[[101 128 125 132]
 [105 118 129 142]
 [106 123 112 122]
 [102 125 128 136]
 [102 128 119 123]]
=>
[[118 129]
 [123 112]]

[[136 128 136 134 133]
 [132 129 138 132 129]
 [140 147 152 133 147]
 [126 124 119 128 131]]
=>
[[129 138]
 [147 152]]

[[149 148 133]
 [107 134 109]
 [149 129 125]]
=>
[[134 109]
 [129 125]]

[[111 119 153]
 [115 139 158]
 [108 100 157]
 [138 144 147]]
=>
[[139 158]
 [100 157]]

[[123 144 109]
 [121 148 120]
 [133 114 149]]
=>
[[148 120]
 [114 149]]

[[130 126 133]
 [126 137 112]
 [141 143 119]
 [116 124 121]
 [149 140 132]]
=>
[[137 112]
 [143 119]]

[[128 107 126]
 [129 108 126]
 [128 107 126]]
=>
[[108 126]
 [107 126]]

[[129 130 129 127]
 [148 113 154 104]
 [144 116 148 109]
 [130 128 130 126]]
=>
[[113 154]
 [116 148]]

[[129 126 128]
 [137 144 130]
 [140 149 133]]
=>
[[144 130]
 [149 133]]
---
[[125 156 129 127 123 126 126 121 124 115 150 108 108 103]
 [131 101 127 130 119 129 131 135 132 141 107 149 147 152]
 [137 100 133 132 141 137 134 139 138 142 107 125 149 153]
 [129 101 126 128 136 129 129 134 132 139 108 148 146 150]
 [145 101 141 135 145 146 138 145 143 133 106 116 147 151]]
=>
[[103 125 156 129 127 123 126 126 121 124 115 150 108 108]
 [152 131 101 127 130 119 129 131 135 132 141 107 149 147]
 [153 137 100 133 132 141 137 134 139 138 142 107 125 149]
 [150 129 101 126 128 136 129 129 134 132 139 108 148 146]
 [151 145 101 141 135 145 146 138 145 143 133 106 116 147]]

[[109 104 128 122 131 126 124 137 134 138 116]
 [112 108 128 122 131 126 125 136 133 137 118]
 [109 105 128 122 131 126 125 137 134 138 116]
 [111 107 128 122 131 126 125 136 133 137 117]]
=>
[[116 109 104 128 122 131 126 124 137 134 138]
 [118 112 108 128 122 131 126 125 136 133 137]
 [116 109 105 128 122 131 126 125 137 134 138]
 [117 111 107 128 122 131 126 125 136 133 137]]

[[146 140 124 118 106 133 104]
 [118 124 121 118 123 135 140]
 [111 106 137 132 139 115 126]
 [135 112 145 111 123 121 124]
 [131 116 113 130 147 136 137]
 [116 137 144 117 116 123 116]
 [131 121 136 138 122 107 105]
 [141 149 145 127 107 128 115]
 [111 139 143 129 122 129 121]
 [113 126 143 132 128 112 117]
 [106 119 106 140 119 133 148]]
=>
[[104 146 140 124 118 106 133]
 [140 118 124 121 118 123 135]
 [126 111 106 137 132 139 115]
 [124 135 112 145 111 123 121]
 [137 131 116 113 130 147 136]
 [116 116 137 144 117 116 123]
 [105 131 121 136 138 122 107]
 [115 141 149 145 127 107 128]
 [121 111 139 143 129 122 129]
 [117 113 126 143 132 128 112]
 [148 106 119 106 140 119 133]]

[[119 139 125 125 149 129 134 126 139 123 124]
 [125 130 126 126 147 120 129 132 142 132 124]
 [125 128 130 129 113 128 132 122 116 129 128]]
=>
[[124 119 139 125 125 149 129 134 126 139 123]
 [124 125 130 126 126 147 120 129 132 142 132]
 [128 125 128 130 129 113 128 132 122 116 129]]

[[132 120 116 126 122 138 135 143 116 148 152]
 [122 122 138 127 126 138 135 141 112 123 154]
 [131 119 135 124 120 137 134 141 116 147 151]
 [119 125 141 123 131 140 136 129 109 114 151]]
=>
[[152 132 120 116 126 122 138 135 143 116 148]
 [154 122 122 138 127 126 138 135 141 112 123]
 [151 131 119 135 124 120 137 134 141 116 147]
 [151 119 125 141 123 131 140 136 129 109 114]]

[[126 131 126]
 [131 131 137]
 [118 122  98]
 [126 127 119]
 [132 133 148]
 [128 129 127]
 [129 130 132]
 [132 129 134]
 [121 124 107]]
=>
[[126 126 131]
 [137 131 131]
 [ 98 118 122]
 [119 126 127]
 [148 132 133]
 [127 128 129]
 [132 129 130]
 [134 132 129]
 [107 121 124]]
---
[[142 153 101 134 126]
 [104 139 109 106 122]
 [100 132 117 105 123]
 [155 129 134 149 133]]
=>
[[153 101 134 126 142]
 [139 109 106 122 104]
 [132 117 105 123 100]
 [129 134 149 133 155]]

[[114 120 120 139 133 123 130 107 148 109 130 151 145 123]
 [114 149 108 104 146 115 120 141 136 128 131 113 149 149]
 [115 144 146 129 103 134 118 117 147 138 107 123 134 156]
 [114 106 147 144 140 112 135 148 117 149 126 141 128 114]]
=>
[[120 120 139 133 123 130 107 148 109 130 151 145 123 114]
 [149 108 104 146 115 120 141 136 128 131 113 149 149 114]
 [144 146 129 103 134 118 117 147 138 107 123 134 156 115]
 [106 147 144 140 112 135 148 117 149 126 141 128 114 114]]

[[132 122 142 144 146 125]
 [128 122 142 143 146 127]
 [139 128 135 144 138 118]
 [136 127 141 154 142 117]
 [134 128 143 157 140 116]
 [117 125 133 134 129 130]
 [114 133 124 129 113 131]]
=>
[[122 142 144 146 125 132]
 [122 142 143 146 127 128]
 [128 135 144 138 118 139]
 [127 141 154 142 117 136]
 [128 143 157 140 116 134]
 [125 133 134 129 130 117]
 [133 124 129 113 131 114]]

[[127 117 144 124 116]
 [108 106 110 124 105]
 [127 118 137 150 142]
 [111 130 151 153 134]
 [119 109 101 139 118]
 [114 136 101 139 106]
 [109 106 126 120 107]
 [141 135 153 147 105]
 [106 107 134 154 108]]
=>
[[117 144 124 116 127]
 [106 110 124 105 108]
 [118 137 150 142 127]
 [130 151 153 134 111]
 [109 101 139 118 119]
 [136 101 139 106 114]
 [106 126 120 107 109]
 [135 153 147 105 141]
 [107 134 154 108 106]]

[[125 116 144 133]
 [116 122 126 144]
 [104 136 118 139]
 [141 109 139 137]
 [117 129 119 140]
 [137 130 134 116]
 [118 125 122 143]
 [139 116 143 126]]
=>
[[116 144 133 125]
 [122 126 144 116]
 [136 118 139 104]
 [109 139 137 141]
 [129 119 140 117]
 [130 134 116 137]
 [125 122 143 118]
 [116 143 126 139]]

[[124 151 141 132 130 119 130 119 133 121]
 [124 118 125 124 133 130 120 133 138 135]
 [126 114 124 115 136 141 126 131 131 133]]
=>
[[151 141 132 130 119 130 119 133 121 124]
 [118 125 124 133 130 120 133 138 135 124]
 [114 124 115 136 141 126 131 131 133 126]]

[[143 112 126 127 116 136 140 128 124 142 135 133 131 132 125 130]
 [131 113 121 125 120 130 130 120 123 129 131 127 122 126 128 117]
 [136 150 138 133 144 129 134 137 135 134 132 134 142 130 136 131]
 [126 147 135 125 137 126 132 128 127 133 128 129 126 128 128 130]]
=>
[[112 126 127 116 136 140 128 124 142 135 133 131 132 125 130 143]
 [113 121 125 120 130 130 120 123 129 131 127 122 126 128 117 131]
 [150 138 133 144 129 134 137 135 134 132 134 142 130 136 131 136]
 [147 135 125 137 126 132 128 127 133 128 129 126 128 128 130 126]]
---
[[141 145 100]
 [120 137 123]
 [139 137 119]]
=>
[[120 137 123]
 [139 137 119]]

[[112 130 152 110 109]
 [142 126 116 134 127]
 [117 132 107 144 128]
 [125 112 121 135 136]]
=>
[[142 126 116]
 [117 132 107]]

[[105 134 131 129]
 [136 121 147 120]
 [121 128 123 122]]
=>
[[136 121 147]
 [121 128 123]]

[[117 135 144]
 [156 143 138]
 [118 152 157]]
=>
[[156 143 138]
 [118 152 157]]

[[126 124 122 127 119]
 [111 139 135 129 120]
 [134 108 129 135 107]
 [128 123 147 132 117]]
=>
[[111 139 135]
 [134 108 129]]

[[108 112 148 124]
 [142 145 104 133]
 [141 138 114 130]
 [106 115 146 125]]
=>
[[142 145 104]
 [141 138 114]]
---
[[114 118 152]
 [138 137 109]
 [126 124 131]
 [116 116 147]
 [114 118 148]
 [119 119 138]
 [114 119 152]
 [119 121 145]
 [139 139 104]]
=>
[[114 138 126 116 114 119 114 119 139]
 [118 137 124 116 118 119 119 121 139]
 [152 109 131 147 148 138 152 145 104]]

[[110 123 122 100 140 131 141 103 131 109]
 [131 124 127 107 118 116 131 139 116 124]
 [117 126 126 113 134 128 131 117 128 118]]
=>
[[110 131 117]
 [123 124 126]
 [122 127 126]
 [100 107 113]
 [140 118 134]
 [131 116 128]
 [141 131 131]
 [103 139 117]
 [131 116 128]
 [109 124 118]]

[[134 135 134]
 [117 137 115]
 [135 137 122]
 [110 141 102]]
=>
[[134 117 135 110]
 [135 137 137 141]
 [134 115 122 102]]

[[116 129 117 117 126 114 106]
 [124 130 108 110 112 111 103]]
=>
[[116 124]
 [129 130]
 [117 108]
 [117 110]
 [126 112]
 [114 111]
 [106 103]]

[[128 130 129 132 124 127 124 126]
 [135 152 102 135 124 127 138 100]
 [135 126 112 131 131 124 131 140]
 [124 129 137 126 126 130 126 121]
 [129 131 124 128 129 126 129 131]]
=>
[[128 135 135 124 129]
 [130 152 126 129 131]
 [129 102 112 137 124]
 [132 135 131 126 128]
 [124 124 131 126 129]
 [127 127 124 130 126]
 [124 138 131 126 129]
 [126 100 140 121 131]]

[[124 119 139]
 [130 118 123]
 [116 123 123]
 [132 102 157]
 [122 122 137]]
=>
[[124 130 116 132 122]
 [119 118 123 102 122]
 [139 123 123 157 137]]

[[104 149 154 108 149 142 152 108 107 132 103]
 [151 109 104 144 109 123 105 151 152 147 155]
 [152 110 107 140 110 122 107 149 151 140 153]
 [146 114 108 134 112 125 108 145 148 130 149]]
=>
[[104 151 152 146]
 [149 109 110 114]
 [154 104 107 108]
 [108 144 140 134]
 [149 109 110 112]
 [142 123 122 125]
 [152 105 107 108]
 [108 151 149 145]
 [107 152 151 148]
 [132 147 140 130]
 [103 155 153 149]]
